Here is a tiny trained network, its code and every weight. The questions are about switching its units off for an input and a target symbol, where a switched-off unit gives its printed mean instead of its output.

import numpy as np


def w(rows, s, z=0):
    codes = np.array(rows[::2]) - 128.0
    scale = np.full(codes.shape[1], s)
    scale[-1] = z or s
    return codes * scale


def f(y):
    return np.maximum(y, 0)


def softmax(a):
    e = np.exp(a - a.max(-1, keepdims=True))
    return e / e.sum(-1, keepdims=True)


def log_softmax(a):
    a = a - a.max(-1, keepdims=True)
    return a - np.log(np.exp(a).sum(-1, keepdims=True))


def net(x, mask):
    ids = ['ΛΞΠβζμστφψ'.index(c) for c in x.split()]
    T = len(ids)
    res = E[ids] + P[:T]
    q, k, v = (res @ M[0].T for M in (Q, K, V))
    z = softmax(np.where(np.tri(T) > 0, q @ k.T / 2**0.5, -1e9)) @ v
    res = res + np.where(mask[0], z, O[0][:, -1]) @ O[0][:, :-1]
    y = f(res @ A[0][:, :-1].T + A[0][:, -1])
    res = res + np.where(mask[1:13], y, B[0][:, -1]) @ B[0][:, :-1]
    return log_softmax(res[-1] @ U[:, :-1].T + U[:, -1])


Q, K, V, O, A, B = {}, {}, {}, {}, {}, {}
E = w([
[139,168,58],'Λ',
[250,68,240],'Ξ',
[79,157,110],'Π',
[112,70,83],'β',
[80,134,151],'ζ',
[109,69,83],'μ',
[109,66,83],'σ',
[89,158,185],'τ',
[109,76,87],'φ',
[114,65,86],'ψ',
],0.017)
P = w([
[126,116,2],'0',
[213,186,74],'1',
[178,158,96],'2',
[155,142,105],'3',
[140,140,112],'4',
[129,133,123],'5',
[116,129,129],'6',
[100,127,134],'7',
[91,119,139],'8',
[82,113,142],'9',
[76,118,152],'10',
[74,116,156],'11',
],0.011)
Q[0] = w([
[15,25,231],'head 1',
[253,144,85],'head 1',
],0.0032)
K[0] = w([
[176,66,241],'head 1',
[162,254,71],'head 1',
],0.005)
V[0] = w([
[165,90,92],'head 1',
[2,160,62],'head 1',
],0.013)
O[0] = w([
[90,40,40,160],'head 1',
[209,193,2,7],'head 1',
],0.0085,0.0015)
A[0] = w([
[217,139,111,231],'neuron 1',
[181,218,41,53],'neuron 2',
[84,27,190,199],'neuron 3',
[72,148,156,41],'neuron 4',
[65,129,6,112],'neuron 5',
[112,53,188,2],'neuron 6',
[204,72,57,171],'neuron 7',
[195,50,115,113],'neuron 8',
[180,117,161,152],'neuron 9',
[150,147,56,160],'neuron 10',
[176,94,94,223],'neuron 11',
[197,180,146,151],'neuron 12',
],0.012,0.009)
B[0] = w([
[79,128,57,185],'neuron 1',
[146,1,199,173],'neuron 2',
[202,138,112,253],'neuron 3',
[160,120,47,150],'neuron 4',
[134,201,196,182],'neuron 5',
[39,195,79,171],'neuron 6',
[129,169,246,178],'neuron 7',
[126,134,103,156],'neuron 8',
[111,225,84,150],'neuron 9',
[81,88,51,174],'neuron 10',
[137,79,42,178],'neuron 11',
[119,204,128,157],'neuron 12',
],0.0094,0.016)
U = w([
[58,72,58,211],'Λ',
[125,166,56,192],'Ξ',
[11,207,175,125],'Π',
[164,117,126,21],'β',
[166,130,178,186],'ζ',
[175,111,125,36],'μ',
[189,110,135,95],'σ',
[170,139,207,254],'τ',
[154,123,127,14],'φ',
[181,110,128,43],'ψ',
],0.013,0.0042)

Each question gives the input, a string of symbols that net reads in full, and the target symbol t.
The units are the heads (2 rows each of Q, K, V and O) and the neurons (one row each of A and B). Each row of codes is followed by its name. A weight is (code - 128) times the scale printed after its matrix; where a second scale follows, it is the last column's (O, A, B and U).
mask holds one flag per unit, heads first, then neurons. A switched-off unit (its flag False) gives its mean, the last column of its rows in O or B, instead of its output. The means were averaged over made-up inputs and are rounded, as every weight is.
A unit's drop is (log p(t) with every unit on - log p(t) with that unit switched off) / (log p(t) with every unit on - log p(t) with every unit switched off).
The circuit of an input: a set's keep is (log p(t) with only the set's units on - log p(t) with every unit switched off) / (log p(t) with every unit on - log p(t) with every unit switched off). Starting from the 12 units with the biggest drops (on a tie, the unit counted first), units are removed one at a time, each time the one whose removal leaves the highest keep (on an exact tie, the one counted first), for as long as the keep stays at least 0.8.
units of the circuit, in order: the units of the circuit, biggest drop first
most important unit: the unit with the biggest drop
top k neurons: the k neurons with the biggest drops, biggest first
drop when u is switched off: that unit's drop, to one decimal
input β ζ σ τ, target Λ: units of the circuit, in order => (neuron 7; neuron 5)
input ψ φ τ, target Λ: most important unit => head 1
input ζ σ τ Π ζ Λ, target Λ: top 4 neurons => (neuron 10; neuron 2; neuron 1; neuron 3)
input σ ψ τ τ Π, target Λ: units of the circuit, in order => (head 1; neuron 3; neuron 2)
input ζ τ φ Ξ, target Ξ: units of the circuit, in order => (neuron 9; neuron 1)
input Ξ τ τ Ξ τ μ Ξ Ξ τ ζ σ ζ, target Ξ: units of the circuit, in order => (neuron 7; neuron 2)
input τ Ξ Ξ Π Ξ ψ Ξ, target Π: top 4 neurons => (neuron 6; neuron 9; neuron 11; neuron 2)
input Π τ ζ, target Λ: top 2 neurons => (neuron 3; neuron 2)
input ψ τ Ξ ζ τ ζ τ τ τ, target τ: drop when neuron 1 is switched off => 0.5
input τ Ξ Ξ μ Ξ Ξ, target Π: drop when neuron 9 is switched off => 0.2
input ζ ζ Π, target Λ: drop when neuron 1 is switched off => 0.5
